103, 105, 117, 98
104, 65, 126, 80
98, 85, 142, 85
100, 70, 53, 76
105, 126, 140, 83
|
100, 70, 53, 76
103, 105, 117, 98
104, 65, 126, 80
105, 126, 140, 83
98, 85, 142, 85

134, 97, 75, 84, 81, 82, 73, 108, 89, 104, 121
136, 88, 39, 73, 95, 98, 76, 108, 114, 100, 114
146, 89, 40, 65, 89, 88, 78, 111, 112, 102, 125
146, 96, 67, 65, 86, 86, 80, 107, 101, 111, 118
|
136, 88, 39, 73, 95, 98, 76, 108, 114, 100, 114
146, 89, 40, 65, 89, 88, 78, 111, 112, 102, 125
146, 96, 67, 65, 86, 86, 80, 107, 101, 111, 118
134, 97, 75, 84, 81, 82, 73, 108, 89, 104, 121

79, 131, 76, 102, 92, 80, 95, 117, 116, 70, 136, 91, 92, 98, 103, 100
100, 118, 100, 49, 98, 118, 131, 148, 57, 126, 57, 98, 139, 135, 70, 100
149, 88, 155, 139, 118, 62, 108, 85, 80, 65, 114, 119, 52, 73, 80, 100
86, 100, 84, 119, 85, 108, 84, 70, 124, 104, 109, 83, 106, 98, 127, 100
|
79, 131, 76, 102, 92, 80, 95, 117, 116, 70, 136, 91, 92, 98, 103, 100
86, 100, 84, 119, 85, 108, 84, 70, 124, 104, 109, 83, 106, 98, 127, 100
100, 118, 100, 49, 98, 118, 131, 148, 57, 126, 57, 98, 139, 135, 70, 100
149, 88, 155, 139, 118, 62, 108, 85, 80, 65, 114, 119, 52, 73, 80, 100

119, 114, 83, 80, 110, 100, 84, 133
124, 74, 91, 90, 123, 100, 92, 105
126, 119, 50, 73, 93, 101, 53, 107
100, 75, 122, 113, 129, 100, 121, 115
124, 110, 95, 94, 105, 100, 98, 126
112, 88, 108, 113, 87, 100, 114, 81
|
126, 119, 50, 73, 93, 101, 53, 107
119, 114, 83, 80, 110, 100, 84, 133
124, 74, 91, 90, 123, 100, 92, 105
124, 110, 95, 94, 105, 100, 98, 126
112, 88, 108, 113, 87, 100, 114, 81
100, 75, 122, 113, 129, 100, 121, 115

89, 43, 131, 137, 51, 82, 75, 99, 64, 89
162, 130, 104, 89, 142, 122, 156, 99, 145, 152
70, 95, 75, 76, 120, 124, 111, 99, 123, 62
144, 132, 89, 119, 112, 101, 139, 99, 111, 146
|
70, 95, 75, 76, 120, 124, 111, 99, 123, 62
144, 132, 89, 119, 112, 101, 139, 99, 111, 146
162, 130, 104, 89, 142, 122, 156, 99, 145, 152
89, 43, 131, 137, 51, 82, 75, 99, 64, 89

73, 93, 99, 115, 117, 102, 90, 99, 113, 128
89, 61, 140, 110, 111, 79, 122, 71, 93, 116
49, 84, 54, 116, 122, 95, 56, 95, 118, 129
110, 71, 156, 86, 84, 64, 135, 60, 62, 94
89, 46, 69, 115, 123, 69, 69, 65, 108, 116
115, 83, 94, 145, 142, 89, 110, 84, 127, 87
|
49, 84, 54, 116, 122, 95, 56, 95, 118, 129
89, 46, 69, 115, 123, 69, 69, 65, 108, 116
115, 83, 94, 145, 142, 89, 110, 84, 127, 87
73, 93, 99, 115, 117, 102, 90, 99, 113, 128
89, 61, 140, 110, 111, 79, 122, 71, 93, 116
110, 71, 156, 86, 84, 64, 135, 60, 62, 94

100, 117, 114, 110, 103, 116, 103, 110, 96, 96, 105, 91
109, 61, 43, 48, 101, 79, 102, 51, 124, 130, 115, 132
122, 127, 136, 130, 122, 112, 125, 141, 94, 82, 103, 65
89, 65, 67, 69, 88, 85, 86, 67, 114, 128, 101, 115
96, 133, 97, 94, 92, 134, 91, 97, 79, 110, 114, 94
|
109, 61, 43, 48, 101, 79, 102, 51, 124, 130, 115, 132
89, 65, 67, 69, 88, 85, 86, 67, 114, 128, 101, 115
96, 133, 97, 94, 92, 134, 91, 97, 79, 110, 114, 94
100, 117, 114, 110, 103, 116, 103, 110, 96, 96, 105, 91
122, 127, 136, 130, 122, 112, 125, 141, 94, 82, 103, 65

62, 56, 58, 136, 157, 141, 58, 69, 70, 135
127, 117, 127, 75, 70, 79, 130, 140, 130, 73
130, 130, 121, 104, 78, 83, 124, 127, 118, 64
135, 128, 133, 83, 80, 78, 117, 120, 133, 73
|
62, 56, 58, 136, 157, 141, 58, 69, 70, 135
130, 130, 121, 104, 78, 83, 124, 127, 118, 64
127, 117, 127, 75, 70, 79, 130, 140, 130, 73
135, 128, 133, 83, 80, 78, 117, 120, 133, 73
---
41, 74, 69, 78, 97
103, 101, 96, 100, 110
97, 117, 100, 110, 94
112, 95, 101, 104, 96
|
41, 74, 69, 78, 97
97, 117, 100, 110, 94
103, 101, 96, 100, 110
112, 95, 101, 104, 96

50, 85
76, 108
135, 129
157, 125
56, 117
61, 95
51, 75
90, 116
81, 96
163, 119
118, 92
119, 87
|
50, 85
51, 75
56, 117
61, 95
76, 108
81, 96
90, 116
118, 92
119, 87
135, 129
157, 125
163, 119

59, 62, 51, 90, 78
76, 74, 64, 96, 87
72, 69, 55, 98, 84
111, 118, 132, 92, 106
119, 118, 125, 102, 107
114, 119, 131, 98, 109
|
59, 62, 51, 90, 78
72, 69, 55, 98, 84
76, 74, 64, 96, 87
111, 118, 132, 92, 106
114, 119, 131, 98, 109
119, 118, 125, 102, 107

103, 98, 94, 102, 106, 110, 106, 101
68, 83, 85, 88, 100, 103, 78, 70
107, 124, 118, 98, 88, 89, 112, 109
108, 163, 164, 70, 63, 48, 110, 94
67, 82, 86, 88, 101, 100, 77, 71
113, 114, 109, 103, 92, 100, 111, 118
|
67, 82, 86, 88, 101, 100, 77, 71
68, 83, 85, 88, 100, 103, 78, 70
103, 98, 94, 102, 106, 110, 106, 101
107, 124, 118, 98, 88, 89, 112, 109
108, 163, 164, 70, 63, 48, 110, 94
113, 114, 109, 103, 92, 100, 111, 118

95, 118, 75, 95, 101, 97, 85, 89, 83, 76, 91
105, 104, 89, 99, 99, 100, 100, 100, 96, 91, 99
91, 98, 105, 105, 107, 93, 101, 99, 96, 99, 108
100, 94, 97, 102, 105, 104, 107, 109, 101, 98, 102
79, 120, 82, 94, 107, 97, 69, 69, 80, 77, 93
88, 108, 97, 100, 110, 78, 101, 107, 83, 86, 111
89, 93, 73, 89, 137, 75, 122, 149, 66, 68, 127
72, 123, 81, 93, 110, 99, 64, 67, 78, 74, 91
|
72, 123, 81, 93, 110, 99, 64, 67, 78, 74, 91
79, 120, 82, 94, 107, 97, 69, 69, 80, 77, 93
88, 108, 97, 100, 110, 78, 101, 107, 83, 86, 111
89, 93, 73, 89, 137, 75, 122, 149, 66, 68, 127
91, 98, 105, 105, 107, 93, 101, 99, 96, 99, 108
95, 118, 75, 95, 101, 97, 85, 89, 83, 76, 91
100, 94, 97, 102, 105, 104, 107, 109, 101, 98, 102
105, 104, 89, 99, 99, 100, 100, 100, 96, 91, 99

105, 66, 114
103, 54, 123
133, 129, 52
117, 139, 66
102, 148, 57
140, 100, 74
146, 123, 66
111, 48, 116
38, 111, 138
|
38, 111, 138
102, 148, 57
103, 54, 123
105, 66, 114
111, 48, 116
117, 139, 66
133, 129, 52
140, 100, 74
146, 123, 66

85, 99, 87, 113
80, 67, 54, 61
75, 80, 61, 77
55, 52, 37, 82
127, 138, 143, 146
116, 119, 111, 94
|
55, 52, 37, 82
75, 80, 61, 77
80, 67, 54, 61
85, 99, 87, 113
116, 119, 111, 94
127, 138, 143, 146
